Below is a small trained network, with its code and all its weights. Each question gives an input and a class and asks what happens when units are switched off, that is, made to give their printed mean instead of their output.

import numpy as np


def w(rows, s, z=0):
    codes = np.array(rows[::2]) - 128.0
    scale = np.full(codes.shape[1], s)
    scale[-1] = z or s
    return codes * scale


def norm(h):
    return h / np.sqrt((h * h).mean(-1, keepdims=True) + 1e-5)


def f(y):
    return y / 2 * (1 + np.tanh(0.7978845608 * (y + 0.044715 * y**3)))


def log_softmax(a):
    a = a - a.max(-1, keepdims=True)
    return a - np.log(np.exp(a).sum(-1, keepdims=True))


def net(x, mask):
    res = np.array(x, float).reshape(1, 6) / 4 @ E
    u = 0
    for l in range(2):
        y = f(norm(res) @ A[l][:, :-1].T + A[l][:, -1])
        res = res + np.where(mask[u : u + 16], y, B[l][:, -1]) @ B[l][:, :-1]
        u += 16
    return log_softmax(norm(res)[-1] @ U[:, :-1].T + U[:, -1])


A, B = {}, {}
E = w([
[112,150,254,126],'x0',
[122,142,123,133],'x1',
[135,116,133,124],'x2',
[202,200,97,48],'x3',
[224,168,159,194],'x4',
[125,132,125,129],'x5',
],0.008)
A[0] = w([
[151,163,77,194,91],'L0N0',
[47,87,81,116,26],'L0N1',
[111,100,152,135,26],'L0N2',
[57,119,253,166,93],'L0N3',
[189,109,100,241,23],'L0N4',
[200,166,17,44,88],'L0N5',
[69,217,114,131,121],'L0N6',
[166,69,115,170,82],'L0N7',
[217,190,172,175,249],'L0N8',
[139,196,197,32,77],'L0N9',
[114,148,143,86,89],'L0N10',
[70,101,207,175,57],'L0N11',
[183,118,98,235,2],'L0N12',
[181,87,118,179,158],'L0N13',
[81,141,193,158,37],'L0N14',
[160,139,178,152,98],'L0N15',
],0.012,0.0057)
B[0] = w([
[84,119,190,153,156],'L0N0',
[206,144,47,155,155],'L0N1',
[132,111,117,119,119],'L0N2',
[115,73,35,88,194],'L0N3',
[1,207,207,132,168],'L0N4',
[61,26,59,102,215],'L0N5',
[144,87,120,103,133],'L0N6',
[93,146,135,140,141],'L0N7',
[189,156,76,215,255],'L0N8',
[117,198,228,78,177],'L0N9',
[119,136,144,105,129],'L0N10',
[79,93,63,96,164],'L0N11',
[66,181,213,109,159],'L0N12',
[70,164,139,187,170],'L0N13',
[134,71,76,118,142],'L0N14',
[162,168,105,128,151],'L0N15',
],0.009,0.01)
A[1] = w([
[128,140,93,65,179],'L1N0',
[89,184,79,132,156],'L1N1',
[250,207,233,217,219],'L1N2',
[92,146,15,133,209],'L1N3',
[53,154,105,121,90],'L1N4',
[78,171,207,34,126],'L1N5',
[112,83,151,123,82],'L1N6',
[151,115,60,180,65],'L1N7',
[181,214,132,139,86],'L1N8',
[162,119,46,229,25],'L1N9',
[156,215,92,210,163],'L1N10',
[166,238,208,69,253],'L1N11',
[130,76,69,234,123],'L1N12',
[117,209,159,152,76],'L1N13',
[61,13,127,115,127],'L1N14',
[123,199,148,58,88],'L1N15',
],0.011,0.0032)
B[1] = w([
[107,132,156,129,165],'L1N0',
[159,58,190,138,170],'L1N1',
[89,90,84,36,231],'L1N2',
[175,146,199,111,254],'L1N3',
[177,132,125,141,155],'L1N4',
[125,119,140,254,153],'L1N5',
[143,159,107,107,124],'L1N6',
[132,136,182,173,178],'L1N7',
[113,94,128,88,161],'L1N8',
[191,129,145,211,199],'L1N9',
[176,77,77,91,213],'L1N10',
[61,147,167,111,192],'L1N11',
[144,143,172,216,219],'L1N12',
[106,112,117,98,161],'L1N13',
[169,223,113,86,205],'L1N14',
[63,68,159,178,136],'L1N15',
],0.0097,0.0091)
U = w([
[164,141,131,203,3],'0',
[114,129,90,35,213],'1',
[3,160,215,141,147],'2',
],0.021,0.00057)

Each question gives the input, the list of numbers given to net, and the class t.
The units are the neurons (one row each of A and B). Each row of codes is followed by its name. A weight is (code - 128) times the scale printed after its matrix; where a second scale follows, it is the last column's (A, B and U).
mask holds one flag per neuron, layer by layer. A switched-off neuron (its flag False) gives its mean, the last column of its row in B, instead of its output. The means were averaged over made-up inputs and are rounded, as every weight is.
A unit's drop is (log p(t) with every unit on - log p(t) with that unit switched off) / (log p(t) with every unit on - log p(t) with every unit switched off).
The circuit of an input: a set's keep is (log p(t) with only the set's units on - log p(t) with every unit switched off) / (log p(t) with every unit on - log p(t) with every unit switched off). Starting from the 12 units with the biggest drops (on a tie, the unit counted first), units are removed one at a time, each time the one whose removal leaves the highest keep (on an exact tie, the one counted first), for as long as the keep stays at least 0.8.
units of the circuit, in order: the units of the circuit, biggest drop first
top k neurons: the k neurons with the biggest drops, biggest first
top k neurons in layer l: the k neurons of layer l with the biggest drops, biggest first
drop of u: that unit's drop, to one decimal
input [4,-1,3,2,8,7], class 1: units of the circuit, in order -> (L1N2)
input [6,7,2,2,2,-8], class 1: top 2 neurons in layer 0 -> (L0N9 L0N8)
input [4,4,5,6,0,0], class 2: top 3 neurons -> (L0N9 L1N11 L1N15)
input [1,-6,1,7,-4,8], class 2: top 2 neurons in layer 0 -> (L0N9 L0N3)
input [1,-3,6,2,8,6], class 1: top 2 neurons -> (L1N2 L1N10)
input [-8,-3,6,-1,7,2], class 2: top 2 neurons -> (L0N4 L0N12)
input [-1,0,4,-8,6,-4], class 2: top 2 neurons -> (L0N4 L0N12)
input [3,8,-4,-5,1,4], class 0: top 3 neurons in layer 1 -> (L1N2 L1N12 L1N10)
input [2,0,-1,-8,-3,0], class 1: top 3 neurons -> (L0N8 L0N3 L0N11)
input [3,5,7,0,-8,7], class 1: top 2 neurons -> (L0N8 L0N4)
input [-4,2,4,7,1,-8], class 0: top 2 neurons -> (L1N2 L0N3)
input [-1,5,-7,-4,8,3], class 2: top 2 neurons -> (L0N4 L0N12)
input [4,8,-7,-1,0,4], class 1: top 2 neurons in layer 0 -> (L0N3 L0N11)
input [-1,4,4,-4,-7,0], class 0: top neuron -> (L0N1)
input [0,-1,2,-4,-3,8], class 0: top 2 neurons in layer 0 -> (L0N1 L0N5)
input [-1,-3,0,-8,-4,-6], class 0: top 2 neurons in layer 0 -> (L0N1 L0N5)
input [-4,-2,4,-1,8,3], class 2: top 2 neurons in layer 0 -> (L0N4 L0N12)
input [8,7,5,0,-6,-4], class 1: drop of L0N11 -> 0.3
input [-7,-5,-7,-2,-6,3], class 0: drop of L0N1 -> 0.1
input [5,6,-8,5,6,-2], class 1: drop of L0N7 -> 0.0
input [-7,-1,6,-1,8,-3], class 2: units of the circuit, in order -> (L0N4)
input [3,7,3,-5,-2,4], class 1: drop of L0N8 -> 0.4
